Here is a tiny trained network, its code and every weight. The questions are about switching its units off for an input and a class, where a switched-off unit gives its printed mean instead of its output.

import numpy as np


def w(rows, s, z=0):
    codes = np.array(rows[::2]) - 128.0
    scale = np.full(codes.shape[1], s)
    scale[-1] = z or s
    return codes * scale


def norm(h):
    return h / np.sqrt((h * h).mean(-1, keepdims=True) + 1e-5)


def f(y):
    return np.maximum(y, 0)


def log_softmax(a):
    a = a - a.max(-1, keepdims=True)
    return a - np.log(np.exp(a).sum(-1, keepdims=True))


def net(x, mask):
    res = np.array(x, float).reshape(1, 8) / 4 @ E
    u = 0
    for l in range(4):
        y = f(norm(res) @ A[l][:, :-1].T + A[l][:, -1])
        res = res + np.where(mask[u : u + 5], y, B[l][:, -1]) @ B[l][:, :-1]
        u += 5
    return log_softmax(norm(res)[-1] @ U[:, :-1].T + U[:, -1])


A, B = {}, {}
E = w([
[170,114,47,95,143,55],'x0',
[197,196,128,122,55,160],'x1',
[153,120,93,239,175,56],'x2',
[141,38,211,95,203,98],'x3',
[142,44,58,133,126,86],'x4',
[235,142,120,107,224,145],'x5',
[126,115,252,82,141,138],'x6',
[190,185,100,140,81,41],'x7',
],0.0047)
A[0] = w([
[255,130,147,68,150,124,59],'0.n0',
[95,42,204,211,132,68,11],'0.n1',
[200,127,211,22,169,220,246],'0.n2',
[63,146,151,238,186,168,125],'0.n3',
[102,77,87,120,126,158,98],'0.n4',
],0.0082,0.0012)
B[0] = w([
[254,86,88,120,145,127,195],'0.n0',
[132,183,93,173,172,155,197],'0.n1',
[173,105,119,91,115,133,254],'0.n2',
[136,171,142,40,139,144,189],'0.n3',
[188,175,51,79,147,122,161],'0.n4',
],0.01,0.0069)
A[1] = w([
[127,115,205,136,121,116,111],'1.n0',
[199,101,148,121,125,139,135],'1.n1',
[127,181,142,156,5,107,253],'1.n2',
[117,118,145,133,135,168,97],'1.n3',
[143,128,99,82,136,115,200],'1.n4',
],0.012,0.0034)
B[1] = w([
[122,121,2,208,165,148,143],'1.n0',
[102,125,122,132,156,145,243],'1.n1',
[93,141,142,231,37,110,228],'1.n2',
[111,141,63,151,168,38,143],'1.n3',
[96,179,173,144,51,203,253],'1.n4',
],0.0088,0.0065)
A[2] = w([
[211,202,255,157,111,115,116],'2.n0',
[147,120,47,209,179,128,180],'2.n1',
[73,183,169,104,107,92,94],'2.n2',
[188,187,85,99,34,135,252],'2.n3',
[112,176,92,177,46,114,119],'2.n4',
],0.008,0.0027)
B[2] = w([
[127,89,107,166,107,132,175],'2.n0',
[121,254,173,193,184,79,196],'2.n1',
[126,53,122,116,165,118,149],'2.n2',
[115,80,134,219,140,114,254],'2.n3',
[88,88,43,196,174,164,208],'2.n4',
],0.0086,0.0084)
A[3] = w([
[174,53,156,131,114,127,95],'3.n0',
[2,127,64,90,115,132,74],'3.n1',
[127,158,192,87,127,177,69],'3.n2',
[185,122,116,147,215,139,250],'3.n3',
[140,130,78,207,99,206,236],'3.n4',
],0.0095,0.0025)
B[3] = w([
[247,78,44,128,109,108,156],'3.n0',
[202,122,62,90,130,156,159],'3.n1',
[61,130,128,98,97,147,148],'3.n2',
[96,192,149,85,124,139,212],'3.n3',
[129,61,162,134,194,117,255],'3.n4',
],0.012,0.011)
U = w([
[70,162,159,69,109,173,105],'0',
[68,90,70,252,136,135,164],'1',
[128,237,133,149,203,90,166],'2',
[101,139,170,116,49,60,2],'3',
[225,100,78,84,141,164,156],'4',
[142,88,162,126,92,73,58],'5',
],0.015,0.0095)

Each question gives the input, the list of numbers given to net, and the class t.
The units are the neurons (one row each of A and B). Each row of codes is followed by its name. A weight is (code - 128) times the scale printed after its matrix; where a second scale follows, it is the last column's (A, B and U).
mask holds one flag per neuron, layer by layer. A switched-off neuron (its flag False) gives its mean, the last column of its row in B, instead of its output. The means were averaged over made-up inputs and are rounded, as every weight is.
A unit's drop is (log p(t) with every unit on - log p(t) with that unit switched off) / (log p(t) with every unit on - log p(t) with every unit switched off).
The circuit of an input: a set's keep is (log p(t) with only the set's units on - log p(t) with every unit switched off) / (log p(t) with every unit on - log p(t) with every unit switched off). Starting from the 12 units with the biggest drops (on a tie, the unit counted first), units are removed one at a time, each time the one whose removal leaves the highest keep (on an exact tie, the one counted first), for as long as the keep stays at least 0.8.
circuit, biggest first: the units of the circuit, biggest drop first
top k neurons: the k neurons with the biggest drops, biggest first
k most important neurons of layer l: the k neurons of layer l with the biggest drops, biggest first
drop when u is switched off: that unit's drop, to one decimal
input [5,3,2,6,2,-1,-7,3], class 2: circuit, biggest first -> [2.n1]
input [-7,-7,-1,-4,-6,-3,-8,-8], class 4: circuit, biggest first -> [3.n1 0.n3]
input [-3,-6,-2,-4,1,6,6,-3], class 0: circuit, biggest first -> [3.n2 2.n3 2.n4]
input [1,-3,5,3,6,-3,-8,-1], class 2: top 2 neurons -> [2.n1 1.n2]
input [-8,-1,-6,4,1,-6,4,-3], class 4: top 2 neurons -> [3.n1 1.n0]
input [2,-4,0,1,0,0,6,0], class 0: 2 most important neurons of layer 2 -> [2.n3 2.n4]
input [-1,2,-8,8,6,-6,-6,-8], class 4: top 2 neurons -> [3.n1 1.n2]
input [-3,-3,1,6,-1,3,0,-3], class 0: 2 most important neurons of layer 0 -> [0.n3 0.n2]
input [3,-7,7,-3,-2,-7,7,-8], class 2: 2 most important neurons of layer 0 -> [0.n1 0.n2]
input [2,-6,4,5,-8,2,0,-6], class 0: drop when 0.n3 is switched off -> 0.7
input [-8,-1,7,2,4,-8,-2,-2], class 2: drop when 0.n1 is switched off -> 0.8
input [1,-6,-8,3,5,-1,-2,-7], class 4: 2 most important neurons of layer 3 -> [3.n1 3.n3]
input [-1,2,0,-2,-8,5,4,4], class 4: drop when 0.n0 is switched off -> 0.4
input [-8,-8,-1,-7,-4,5,6,-6], class 0: top neuron -> [0.n3]
